Below are the code and all the weights of a small trained network. Each question names an input and a class and asks about switching units off, where a switched-off unit gives its printed mean instead of its output.

import numpy as np


def w(rows, s, z=0):
    codes = np.array(rows[::2]) - 128.0
    scale = np.full(codes.shape[1], s)
    scale[-1] = z or s
    return codes * scale


def f(y):
    return np.maximum(y, 0)


def log_softmax(a):
    a = a - a.max(-1, keepdims=True)
    return a - np.log(np.exp(a).sum(-1, keepdims=True))


def net(x, mask):
    res = np.array(x, float).reshape(1, 4) / 4 @ E
    y = f(res @ A[0][:, :-1].T + A[0][:, -1])
    res = res + np.where(mask, y, B[0][:, -1]) @ B[0][:, :-1]
    return log_softmax(res[-1] @ U[:, :-1].T + U[:, -1])


A, B = {}, {}
E = w([
[61,85,190,106,80,142],'x0',
[127,248,161,64,157,74],'x1',
[45,135,68,107,162,170],'x2',
[88,135,116,192,136,29],'x3',
],0.014)
A[0] = w([
[134,166,205,46,185,95,167],'n0',
[154,76,97,156,103,166,3],'n1',
[94,204,115,108,152,139,173],'n2',
[232,133,84,153,170,114,116],'n3',
[177,133,154,55,145,207,103],'n4',
[1,156,37,122,168,170,56],'n5',
[185,101,83,90,180,128,49],'n6',
[113,83,204,97,114,105,64],'n7',
[191,136,192,176,73,122,83],'n8',
[98,145,98,181,181,89,103],'n9',
[114,143,70,131,184,140,43],'n10',
[118,103,171,113,88,114,151],'n11',
[162,78,110,133,147,174,164],'n12',
[57,131,114,161,140,69,71],'n13',
[54,140,100,170,166,112,103],'n14',
[195,134,198,153,83,100,4],'n15',
[132,165,122,124,118,99,38],'n16',
[72,104,206,117,116,134,51],'n17',
[154,100,156,140,142,81,66],'n18',
[136,148,163,98,153,199,38],'n19',
[86,155,137,77,150,109,23],'n20',
[98,165,116,131,149,221,34],'n21',
[111,66,105,208,103,131,61],'n22',
[138,70,70,186,102,141,81],'n23',
[45,110,178,119,125,116,99],'n24',
[115,140,109,146,107,80,14],'n25',
[166,129,96,120,167,114,48],'n26',
[125,198,116,110,118,70,102],'n27',
[199,140,131,164,149,122,96],'n28',
[145,136,58,123,202,123,113],'n29',
[128,186,179,106,130,110,52],'n30',
[144,133,153,182,101,79,114],'n31',
[72,135,130,189,108,50,135],'n32',
[160,129,144,112,154,101,216],'n33',
[159,124,73,181,188,145,98],'n34',
[113,101,94,112,142,123,95],'n35',
[79,119,146,104,82,148,58],'n36',
],0.014,0.0042)
B[0] = w([
[121,56,68,196,166,51,249],'n0',
[123,142,82,113,156,21,203],'n1',
[93,57,73,176,163,82,216],'n2',
[42,169,194,153,99,125,225],'n3',
[190,158,9,137,17,173,225],'n4',
[165,76,245,3,251,207,254],'n5',
[105,196,150,110,69,116,172],'n6',
[57,196,205,132,89,124,189],'n7',
[180,90,169,12,241,226,212],'n8',
[163,151,108,133,52,183,200],'n9',
[100,106,235,52,128,146,170],'n10',
[88,147,158,148,122,144,185],'n11',
[151,47,94,173,97,70,209],'n12',
[190,145,81,112,50,177,212],'n13',
[221,155,87,86,132,198,203],'n14',
[183,74,224,17,182,154,206],'n15',
[103,107,98,129,105,105,165],'n16',
[68,187,173,182,87,81,198],'n17',
[175,97,151,80,120,149,169],'n18',
[194,150,94,101,69,130,181],'n19',
[135,101,111,107,172,53,182],'n20',
[164,142,128,87,133,187,184],'n21',
[106,78,74,97,123,33,231],'n22',
[79,86,78,123,151,23,226],'n23',
[63,183,196,152,89,147,209],'n24',
[149,170,84,99,69,120,163],'n25',
[60,160,217,138,53,103,164],'n26',
[121,78,102,144,139,59,223],'n27',
[97,170,225,100,150,174,191],'n28',
[64,160,191,155,66,143,190],'n29',
[124,82,114,149,131,27,200],'n30',
[198,152,103,131,126,211,196],'n31',
[176,136,82,121,56,178,235],'n32',
[127,97,166,161,132,116,184],'n33',
[48,132,162,156,93,119,192],'n34',
[157,66,129,55,167,136,153],'n35',
[107,154,184,127,76,122,185],'n36',
],0.0071,0.014)
U = w([
[91,62,48,129,158,33,95],'0',
[164,115,171,80,196,181,123],'1',
[9,226,178,131,71,125,105],'2',
[216,182,27,114,47,172,108],'3',
[113,107,103,161,131,153,248],'4',
[145,177,62,205,205,169,109],'5',
],0.011,0.016)

Each question gives the input, the list of numbers given to net, and the class t.
The units are the neurons (one row each of A and B). Each row of codes is followed by its name. A weight is (code - 128) times the scale printed after its matrix; where a second scale follows, it is the last column's (A, B and U).
mask holds one flag per neuron, in row order. A switched-off neuron (its flag False) gives its mean, the last column of its row in B, instead of its output. The means were averaged over made-up inputs and are rounded, as every weight is.
A unit's drop is (log p(t) with every unit on - log p(t) with that unit switched off) / (log p(t) with every unit on - log p(t) with every unit switched off).
The circuit of an input: a set's keep is (log p(t) with only the set's units on - log p(t) with every unit switched off) / (log p(t) with every unit on - log p(t) with every unit switched off). Starting from the 12 units with the biggest drops (on a tie, the unit counted first), units are removed one at a time, each time the one whose removal leaves the highest keep (on an exact tie, the one counted first), for as long as the keep stays at least 0.8.
circuit, biggest first: the units of the circuit, biggest drop first
most important unit: the unit with the biggest drop
k most important neurons: the k neurons with the biggest drops, biggest first
drop of u: that unit's drop, to one decimal
input [0,0,-7,-8], class 3: circuit, biggest first => (n4)
input [8,-2,-6,-4], class 2: 3 most important neurons => (n7; n17; n5)
input [-1,-7,4,-7], class 0: 2 most important neurons => (n23; n1)
input [-1,-2,4,3], class 1: 2 most important neurons => (n5; n4)
input [7,4,2,-8], class 3: 3 most important neurons => (n4; n19; n3)
input [-7,-6,-8,-5], class 1: 2 most important neurons => (n8; n15)
input [-2,-1,6,7], class 3: 4 most important neurons => (n13; n9; n32; n14)
input [-8,7,6,4], class 2: 2 most important neurons => (n29; n26)
input [7,-8,5,1], class 0: 2 most important neurons => (n22; n23)
input [-2,7,5,8], class 3: 3 most important neurons => (n13; n9; n14)
input [0,-7,6,8], class 3: 2 most important neurons => (n14; n13)
input [-5,4,-4,-3], class 2: 2 most important neurons => (n3; n5)
input [4,-8,-1,-4], class 0: drop of n29 => 0.0
input [4,2,-8,7], class 1: most important unit => n15
input [1,-2,4,0], class 1: drop of n5 => 0.2
input [-6,1,-6,-3], class 1: drop of n18 => 0.1
